j_21: [108 121 139 128 176 203 134 159  83 121 136 111 132 125 106 128 142 150
 123 149 136 151 122 149 132 130 150 120 136  69 142  76  97 115 122  38
 132 192 115 142 203 137]
j_40: [158 130 130 174 112 131 131 123 104 129 132 122 126 123 178  65 119 117
 112  98 126 108 130  95 112 123 141 143 111 234 137  83 109 135 130 125
 106  45 123 102 204 134]
j_253: [125 117 125  89 125 151 149 124 127 136 153 152 142  77 136  84 119 123
 188 146 153 100 101 134 151 164 125 107 132 142 128 128 124 156 109 132
 143 143  93  71 105 100]
j_593: [131 106 133 138 140 128 132 163  93 137 122 120 126 182 133 144 111 118
 131 123 109 128 128 146 125 110 107 124 117 114 129  29 136 139 161  97
  44  57 123 118 182 115]
j_93: [158 130 130 174 112 131 131 123 104 129 132 122 126 165 178  65 119 117
 112  98 126 108 130  95 112 123 141 143 111 234 137  83 109 135 130 125
 106  45 123 102 204 134]
j_141: [132 100 146 142 152  84 119 156 100 124  93 128 127 109  77 188 124 124
 151 153 143 105 125 136 164 123 125 134 142  71 132 143 136 117 153  89
 128 125 107 149 151 101]
present: [125 106  45 123]
yes
present: [ 76  97 115 122]
yes
present: [ 98 126 108 130  95]
yes
order: [152  84 119 156 100 124  93 128 127 109  77 188 124 124 151 153 143 105
 125 136 164 123 125 134 142  71 132 143 136 117 153  89 128 125 107 149
 151 101 132 100 146 142]
j_141
present: [124 124]
yes

j_731: [ 82  89 103 127 138 122  21  81 120  57 103  89 117  76 128  47]
j_629: [ 82  89 103 127 138 122  21  81 120  57 103  89 117 135 247 171]
j_857: [127 138  89 137 147  32 144 140 129  85 152 132 118 189 116  74]
j_73: [157 177 165 143 163  52  97 122 170  86 131 174 133 144 124 176]
j_355: [214  96 124 121 129 133 176 199 151 136 129 106  52 196 162 112]
present: [103 128 138]
no
present: [ 97 122]
yes
order: [112 214  96 124 121 129 133 176 199 151 136 129 106  52 196 162]
j_355

j_730: [112 136 155 129  91 113 155]
j_19: [ 91 155 136 112 128 155 113]
j_346: [112 125 128 113 155  91 154]
j_470: [155  91 128 112 155 113 125]
order: [155 113  91 155 136 112 128]
j_19
order: [155 128 125 113 112  91 154]
j_346
order: [154 112 125 128 113 155  91]
j_346
order: [125 155  91 128 112 155 113]
j_470
order: [ 91 112 113 125 128 154 155]
j_346
present: [ 91 155]
yes

j_171: [ 58 141 142  65 132 146  71 125  82 140 120 149]
j_317: [ 36  99 181 108 146 110 181 105 154 153 138 105]
j_333: [108 155 101  99 103 106 173 133 102  79  95 132]
j_616: [144 210 100 113 132 134 127  87 156 158 142 124]
j_726: [120 132 146 141  71 141  82  58 125 149 142  65]
j_518: [139 137 113 123 120 127 119 143 137 127 128 126]
order: [ 65 132 142 125 146 141  82  58  71 149 140 120]
j_171
order: [128 126 139 137 113 123 120 127 119 143 137 127]
j_518

j_689: [132 152 135 137]
j_831: [151 131 218 138]
j_201: [132 151 135 139]
j_218: [151 131 218 131]
j_993: [153 134 226 134]
j_3: [152 135 224 133]
j_863: [152 138 222 131]
present: [131 218 131]
yes
present: [218 131]
yes

j_781: [ 25 191  51 101  97 203 107 157 139 168 214  93 159  90 162 135]
j_343: [183 129  76  66  99 141  95  66 212 112 162  87 226 166 154 118]
j_393: [ 73  44  67  54 131 143 164 182 159  43 145  46 170 185 186 172]
j_587: [168  97  25 214 162  51 203 159 135  93  89 191 107 139 157 101]
j_595: [156 146 106 198 199 125 168  68  69 153 116 122 143 130  76 102]
present: [157 107]
no
order: [101 157 139 107 191  89  93 135 159 203  51 162 214  25  97 168]
j_587
order: [ 68  69  76 102 106 116 122 125 130 143 146 153 156 168 198 199]
j_595
order: [ 43  44  46  54  67  73 131 143 145 159 164 170 172 182 185 186]
j_393
present: [129  76  66]
yes
order: [ 90 162 135  25 191  51 101  97 203 107 157 139 168 214  93 159]
j_781

j_408: [ 86  88  96 178 128 123  64 123 122]
j_581: [230 198 138  40 161 192 178 123 168]
j_498: [ 78 180 179 138 122 195  84 134 111]
j_929: [157  99 131 192  92 107 202 100  97]
j_173: [146 192 164  99 128 192 155 118 138]
j_859: [ 31 138 112  81 148 160  79 181  55]
j_855: [206  92 161 189  98  53 234  82 136]
j_998: [116 107 186 153  84  36 176 114 128]
present: [179 138 122]
yes
present: [ 54 234]
no
present: [153 186 107]
no

j_371: [ 23  96  81 175 112  28  94 120 131 125 125 121 125 154 122 124 145 131
 126 128 125 126 143 134 120 148 106 144 140 129 113 194 131 123 143]
j_305: [ 68  67  98 130  99  37  95 128 131 129 128 122 123 121 108 125 149 131
 126 126 128 127 143 141 117 146 116 136 150 129 118 159 131 117 160]
j_74: [116  91 136 242 192  51 112 122 129 125 133 132 127 158 128 135 138 134
 126 130 125 128 151 136 114 136 100 140 132 124 138 151 131 121 148]
j_162: [120 113 143 175  94 131 126  28 124 125 131 112 106 129 143 125 194 122
 124 148 145  96 131 128 144 121  23 134 123 140 126 125 120  81 154]
j_334: [132 136 140 158 242 124 100 114 125 147 121 135 138 132 133 136 112  91
 130 129 116 131 136 151 192 151 128 125 122  51 127 126 134 128 138]
order: [160 117 131 159 118 129 150 136 116 146 117 141 143 127 128 126 126 131
 149 125 108 121 123 122 128 129 131 128  95  37  99 130  98  67  68]
j_305
present: [138 135 121]
no
order: [ 51  91 100 112 114 116 121 122 124 125 125 126 127 128 128 129 130 131
 132 132 133 134 135 136 136 136 138 138 140 148 151 151 158 192 242]
j_74
order: [123 143  23  96  81 175 112  28  94 120 131 125 125 121 125 154 122 124
 145 131 126 128 125 126 143 134 120 148 106 144 140 129 113 194 131]
j_371
order: [114 136 130 121 129 158 135 128  51 122 138 125 125 132 132 127 131 136
 112 192 242  91 116 151 126 133 124 138 134 151 148 136 128 140 100]
j_74
present: [121 148]
yes
order: [143 123 131 194 113 129 140 144 106 148 120 134 143 126 125 128 126 131
 145 124 122 154 125 121 125 125 131 120  94  28 112 175  81  96  23]
j_371

j_739: [120 159  56  79 102  59]
j_638: [103  79 159  56 120  59]
j_754: [ 56 159  79 102 120  59]
present: [103  79 159  56]
yes
order: [ 56  59  79 103 120 159]
j_638
order: [ 59 120  56 159  79 103]
j_638
order: [120 103  79  59 159  56]
j_638

j_114: [ 67 136 101  60 117]
j_652: [125  28  90 113 153]
j_4: [168 117 159 127  94]
j_928: [136  67 117 101  59]
order: [ 60  67 101 117 136]
j_114
present: [136  67]
yes
present: [101  60 118]
no
order: [168  94 117 159 127]
j_4
present: [28 90]
yes
present: [ 67 136 101  60]
yes

j_223: [131 129 127 127 126 128 125 129 129 130 129 126 127 129 129 131 126 127
 129 126 131 126 129 128]
j_805: [127 229  33 148 125 116 138 224 131 131 219 140 138 104 127 123 123  35
 112 106 124 131 142 104]
j_37: [127 128 129 127 128 129 129 127 129 129 128 127 127 127 129 128 128 129
 128 128 128 128 127 129]
j_422: [127 129 129 127 127 128 129 129 128 127 128 129 129 129 127 128 127 128
 127 129 128 128 128 129]
present: [129 126]
yes
order: [129 127 128 128 128 128 129 128 128 129 127 127 127 128 129 129 127 129
 129 128 127 129 128 127]
j_37
order: [127 127 127 127 127 127 127 128 128 128 128 128 128 128 128 128 129 129
 129 129 129 129 129 129]
j_37

j_152: [124 153  23 198]
j_477: [205  91 168  83]
j_220: [220  36  97 205]
j_484: [ 70  59 180 186]
j_713: [166  97 215  65]
j_559: [156 109 220  55]
j_118: [ 32  96 138 183]
present: [ 96 138]
yes
present: [124 153  23 198]
yes

j_505: [198 216  67 169 161  45 112  75  90]
j_556: [ 78  71  76  75  84  93 143 168 185]
j_206: [176 100 171 221 226 144  60  66  95]
j_600: [ 85 197 186  61  59 176 198 182 116]
order: [ 60  66  95 100 144 171 176 221 226]
j_206
present: [ 85 197 186  61]
yes

j_534: [125 140 152 220  68 186  73 190 205 139 123  94  29 139  54 176 149 227
  79 106]
j_437: [143 117 203  38 127 143  90  78 209 232 180 157 220 132  79 154 157  70
 192 116]
j_409: [154 220  89  78 180 192 143  70 117 132 203 157 232  38 209 127 157  79
 143 116]
order: [ 38  70  78  79  90 116 117 127 132 143 143 154 157 157 180 192 203 209
 220 232]
j_437
present: [232  38 209 126]
no

j_840: [158  36  57  71  80 102 182  95 122 169  80 166 161 126  94  53 191 173
 157 149 196 115 181 175 114  59 206  68 148 171  60 151 140  77 139  36
 107 111]
j_833: [106 170 191 146 189 136 131 105 154 141 179 102 101 156 147 164 159 107
  83  86 105 130  72  56 103 183  89 153 123 127 171 110  80 159 177 140
 150 166]
j_128: [119 151 181 169 161 125 134 100 135 145 180 144 111 150 132 166 134 117
  77  94 115 129  64  73 129 171  84 146 139 114 189  99  83 172 175 127
  93 158]
j_742: [162  31  57  76  92 102 178 106 118 162  91 112 155 150 108  58 196 164
 153 148 197 126 188 178 133  61 207  73 132 175  58 156 140  82 135  47
 135 107]
j_147: [111 163 189 159 180 133 131 103 149 146 184 111 106 154 146 167 150 110
  80  87 106 130  68  60 109 179  86 153 125 124 180 107  82 166 176 136
 140 164]
j_944: [108 150  57 164 135  58 156 188 162 102  92 126 178 140 133  92  76 107
  61  47 175  82 106 196 118 162 178  31 197  58 132 207 112 153 155  73
 135 148]
present: [179  31]
no
present: [131 103 149]
yes
order: [107 135  47 135  82 140 156  58 175 132  73 207  61 133 178 188 126 197
 148 153 164 196  58 108 150 155 112  91 162 118 106 178 102  92  76  57
  31 162]
j_742
present: [134 117  77  94]
yes

